Below are the code and all the weights of a small trained network. Each question names an input and a target symbol and asks about switching units off, where a switched-off unit gives its printed mean instead of its output.

import numpy as np


def w(rows, s, z=0):
    codes = np.array(rows[::2]) - 128.0
    scale = np.full(codes.shape[1], s)
    scale[-1] = z or s
    return codes * scale


def softmax(a):
    e = np.exp(a - a.max(-1, keepdims=True))
    return e / e.sum(-1, keepdims=True)


def log_softmax(a):
    a = a - a.max(-1, keepdims=True)
    return a - np.log(np.exp(a).sum(-1, keepdims=True))


def net(x, mask):
    ids = ['βγδεζηθλμξπστφψω'.index(c) for c in x.split()]
    T = len(ids)
    res = E[ids] + P[:T]
    u = 0
    for l in range(3):
        r = res
        for j in range(2):
            rows = slice(4 * j, 4 * j + 4)
            q, k, v = (r @ M[l][rows].T for M in (Q, K, V))
            z = softmax(np.where(np.tri(T) > 0, q @ k.T / 4**0.5, -1e9)) @ v
            o = O[l][rows]
            res = res + np.where(mask[u + j], z, o[:, -1]) @ o[:, :-1]
        u += 2
    return log_softmax(res[-1] @ U[:, :-1].T + U[:, -1])


Q, K, V, O = {}, {}, {}, {}
E = w([
[144,129,100,188,62,118,209,183],'β',
[200,117,178,80,145,140,63,72],'γ',
[93,97,252,123,143,74,108,135],'δ',
[108,77,126,189,168,210,140,108],'ε',
[190,90,111,137,150,81,72,177],'ζ',
[114,30,41,162,114,104,136,98],'η',
[193,185,87,164,98,67,105,98],'θ',
[137,118,148,180,64,180,87,121],'λ',
[129,173,91,175,168,108,220,98],'μ',
[90,130,77,77,202,87,127,121],'ξ',
[120,181,165,133,144,204,110,170],'π',
[146,177,136,51,85,69,67,158],'σ',
[19,84,54,160,141,150,161,197],'τ',
[42,208,112,141,105,83,148,83],'φ',
[34,38,79,101,159,209,76,109],'ψ',
[130,85,150,70,85,145,201,106],'ω',
],0.023)
P = w([
[105,130,160,39,86,141,208,71],'0',
[66,119,152,92,159,160,102,148],'1',
[83,148,168,114,187,168,96,170],'2',
[90,160,165,145,211,154,71,174],'3',
[95,176,170,157,237,138,43,186],'4',
[92,181,177,178,255,130,28,183],'5',
],0.0058)
Q[0] = w([
[113,199,110,129,193,73,156,140],'0.h1',
[122,78,90,150,154,131,88,187],'0.h1',
[126,120,101,160,68,65,116,138],'0.h1',
[118,158,147,203,118,150,109,170],'0.h1',
[158,184,100,165,61,203,127,29],'0.h2',
[115,244,255,127,227,39,108,110],'0.h2',
[141,83,71,116,156,179,194,89],'0.h2',
[126,189,55,182,108,84,157,49],'0.h2',
],0.01)
K[0] = w([
[75,138,182,86,151,27,160,123],'0.h1',
[124,72,91,136,183,94,91,175],'0.h1',
[140,122,110,182,85,78,97,154],'0.h1',
[107,106,155,210,109,112,111,158],'0.h1',
[160,161,114,134,56,167,157,72],'0.h2',
[96,170,255,147,220,70,136,129],'0.h2',
[148,133,46,119,191,172,210,90],'0.h2',
[137,129,114,149,101,89,180,108],'0.h2',
],0.0096)
V[0] = w([
[101,64,128,123,129,94,122,90],'0.h1',
[179,165,145,74,124,189,152,54],'0.h1',
[200,181,3,111,144,181,122,143],'0.h1',
[123,130,182,173,175,162,57,192],'0.h1',
[55,249,82,109,131,77,107,64],'0.h2',
[127,105,117,87,113,195,211,71],'0.h2',
[89,134,129,69,61,123,98,146],'0.h2',
[87,102,156,85,160,66,169,113],'0.h2',
],0.0056)
O[0] = w([
[160,101,106,50,135,94,164,205,203],'0.h1',
[129,157,179,162,160,102,66,172,34],'0.h1',
[25,158,144,110,181,1,94,54,3],'0.h1',
[207,126,122,113,80,190,146,173,241],'0.h1',
[97,168,161,86,66,153,103,49,137],'0.h2',
[175,224,141,159,135,117,68,62,73],'0.h2',
[56,106,101,137,90,113,117,129,143],'0.h2',
[93,72,159,142,138,82,245,81,233],'0.h2',
],0.0063,0.0025)
Q[1] = w([
[146,29,172,161,167,154,99,120],'1.h1',
[103,88,164,181,220,148,137,169],'1.h1',
[118,191,199,167,130,83,164,146],'1.h1',
[110,11,142,167,86,121,184,132],'1.h1',
[158,143,98,199,120,158,208,122],'1.h2',
[146,124,115,94,122,247,133,177],'1.h2',
[151,131,105,179,149,197,152,164],'1.h2',
[60,97,99,180,125,55,125,142],'1.h2',
],0.011)
K[1] = w([
[172,77,172,160,123,154,151,125],'1.h1',
[100,83,155,173,181,169,143,155],'1.h1',
[123,252,124,155,132,132,190,137],'1.h1',
[131,50,142,154,40,145,201,147],'1.h1',
[92,103,160,201,94,117,196,138],'1.h2',
[109,80,156,120,108,150,103,202],'1.h2',
[137,42,189,224,130,114,147,120],'1.h2',
[95,120,30,167,143,141,129,114],'1.h2',
],0.012)
V[1] = w([
[81,94,167,147,156,152,108,119],'1.h1',
[94,32,78,204,180,119,92,84],'1.h1',
[87,101,92,88,135,134,151,140],'1.h1',
[83,90,209,203,179,106,177,130],'1.h1',
[157,134,101,46,127,201,63,108],'1.h2',
[92,86,167,86,136,145,69,91],'1.h2',
[147,134,72,166,144,129,137,114],'1.h2',
[198,147,2,41,92,159,121,71],'1.h2',
],0.0055)
O[1] = w([
[136,147,138,89,200,137,115,59,218],'1.h1',
[111,66,124,172,73,106,122,61,171],'1.h1',
[139,138,55,54,59,145,161,178,185],'1.h1',
[207,148,160,132,81,170,212,161,254],'1.h1',
[98,160,182,142,98,168,119,80,127],'1.h2',
[73,93,80,142,154,136,71,63,181],'1.h2',
[136,226,98,248,150,207,134,2,94],'1.h2',
[195,132,150,151,50,108,150,101,49],'1.h2',
],0.0061,0.0034)
Q[2] = w([
[72,181,67,239,40,95,89,149],'2.h1',
[158,71,139,62,118,95,118,187],'2.h1',
[165,48,118,60,199,132,243,198],'2.h1',
[158,104,140,89,89,254,193,179],'2.h1',
[145,92,162,160,127,189,81,164],'2.h2',
[119,140,156,101,159,29,76,87],'2.h2',
[50,132,139,181,70,138,152,54],'2.h2',
[137,116,117,65,106,221,80,104],'2.h2',
],0.0095)
K[2] = w([
[127,166,42,191,31,120,113,164],'2.h1',
[111,65,152,68,111,76,84,166],'2.h1',
[66,30,170,114,247,95,235,175],'2.h1',
[81,75,255,163,132,144,154,206],'2.h1',
[119,109,162,183,134,168,75,148],'2.h2',
[176,180,104,58,114,110,93,79],'2.h2',
[155,163,88,132,74,199,166,76],'2.h2',
[129,98,151,101,131,205,73,139],'2.h2',
],0.01)
V[2] = w([
[65,127,83,199,122,130,110,187],'2.h1',
[118,169,2,167,193,166,46,183],'2.h1',
[143,198,204,147,131,103,91,166],'2.h1',
[101,127,102,174,24,62,83,138],'2.h1',
[76,88,38,96,136,70,115,118],'2.h2',
[121,110,198,80,134,107,192,154],'2.h2',
[136,176,128,101,171,87,104,108],'2.h2',
[149,102,173,106,123,131,153,84],'2.h2',
],0.0074)
O[2] = w([
[73,219,47,203,112,201,126,254,99],'2.h1',
[60,65,178,211,182,120,34,154,2],'2.h1',
[144,174,138,84,101,117,64,146,98],'2.h1',
[133,47,83,141,85,156,109,143,12],'2.h1',
[166,172,107,153,196,157,73,202,118],'2.h2',
[76,97,163,233,121,78,53,83,210],'2.h2',
[110,199,81,227,139,19,127,243,64],'2.h2',
[11,150,86,195,77,174,91,118,156],'2.h2',
],0.0064,0.0058)
U = w([
[150,157,132,203,59,121,172,197,179],'β',
[163,112,158,133,144,93,48,64,110],'γ',
[59,67,201,135,150,93,135,173,42],'δ',
[130,113,166,208,185,170,125,63,101],'ε',
[213,68,144,125,186,101,125,198,189],'ζ',
[139,73,60,183,101,104,114,77,141],'η',
[201,182,74,190,95,103,67,107,251],'θ',
[145,122,129,163,9,184,58,118,144],'λ',
[210,252,107,129,168,136,165,131,136],'μ',
[61,103,97,106,214,59,133,116,128],'ξ',
[100,206,184,114,147,168,118,183,76],'π',
[93,109,111,71,85,101,80,182,156],'σ',
[40,109,101,126,122,149,172,175,7],'τ',
[2,181,106,138,55,134,129,100,67],'φ',
[53,69,94,78,119,153,80,80,2],'ψ',
[151,116,111,68,73,131,171,98,175],'ω',
],0.0099,0.0061)

Each question gives the input, a string of symbols that net reads in full, and the target symbol t.
The units are the heads (4 rows each of Q, K, V and O). Each row of codes is followed by its name. A weight is (code - 128) times the scale printed after its matrix; where a second scale follows, it is the last column's (O and U).
mask holds one flag per head, layer by layer. A switched-off head (its flag False) gives its mean, the last column of its rows in O, instead of its output. The means were averaged over made-up inputs and are rounded, as every weight is.
A unit's drop is (log p(t) with every unit on - log p(t) with that unit switched off) / (log p(t) with every unit on - log p(t) with every unit switched off).
The circuit of an input: a set's keep is (log p(t) with only the set's units on - log p(t) with every unit switched off) / (log p(t) with every unit on - log p(t) with every unit switched off). Starting from all 6 units, units are removed one at a time, each time the one whose removal leaves the highest keep (on an exact tie, the one counted first), for as long as the keep stays at least 0.8.
units of the circuit, in order: the units of the circuit, biggest drop first
most important unit: the unit with the biggest drop
which heads matter: for each layer, one digit per head in row order, 1 if its drop is at least 0.15 and else 0, layers parted by /
drop when u is switched off: that unit's drop, to one decimal
input ε δ σ ψ ω λ, target ω: units of the circuit, in order : [2.h1; 1.h2; 0.h2; 1.h1]
input δ σ ε ξ γ ε, target μ: units of the circuit, in order : [2.h1; 0.h2]
input ξ μ ε δ ζ π, target ω: most important unit : 2.h1
input ψ θ δ μ ε, target ω: which heads matter : 01 / 10 / 11
input μ δ ε ξ ξ, target μ: which heads matter : 01 / 00 / 10
input δ ξ ε σ ξ, target μ: units of the circuit, in order : [2.h1; 1.h2; 2.h2]
input δ γ φ, target ω: units of the circuit, in order : [2.h1; 0.h1]
input δ φ π θ ψ η, target ω: units of the circuit, in order : [2.h1; 0.h2]
input ω δ ε β, target ω: which heads matter : 00 / 10 / 11
input δ β ξ π, target ω: units of the circuit, in order : [2.h1; 2.h2]
input ξ ε δ ψ, target ω: which heads matter : 01 / 10 / 10
input δ ξ φ, target ω: units of the circuit, in order : [0.h1; 2.h1]
input δ ζ λ ε ξ, target ω: units of the circuit, in order : [2.h1; 0.h1]
input δ π ψ θ ε λ, target ω: which heads matter : 00 / 01 / 11
input δ π θ μ, target ω: most important unit : 2.h2
input ψ δ ζ σ, target ω: which heads matter : 11 / 00 / 10
input ξ λ ε δ τ, target ω: which heads matter : 00 / 10 / 10
input φ μ γ, target γ: which heads matter : 00 / 00 / 10
input δ ξ φ ζ, target ω: units of the circuit, in order : [2.h1; 0.h1; 1.h2]
input γ ε δ ε, target μ: units of the circuit, in order : [2.h1; 0.h2]
input δ λ η, target ω: units of the circuit, in order : [2.h1]
input δ ξ τ σ μ, target ω: which heads matter : 11 / 01 / 11
input φ ξ π δ ξ ζ, target ω: which heads matter : 01 / 10 / 11
input μ ε σ δ, target ω: which heads matter : 00 / 10 / 10
input δ η ξ φ η, target μ: drop when 1.h1 is switched off : 0.9
input ε ζ ε ψ δ β, target ω: drop when 0.h1 is switched off : 0.4
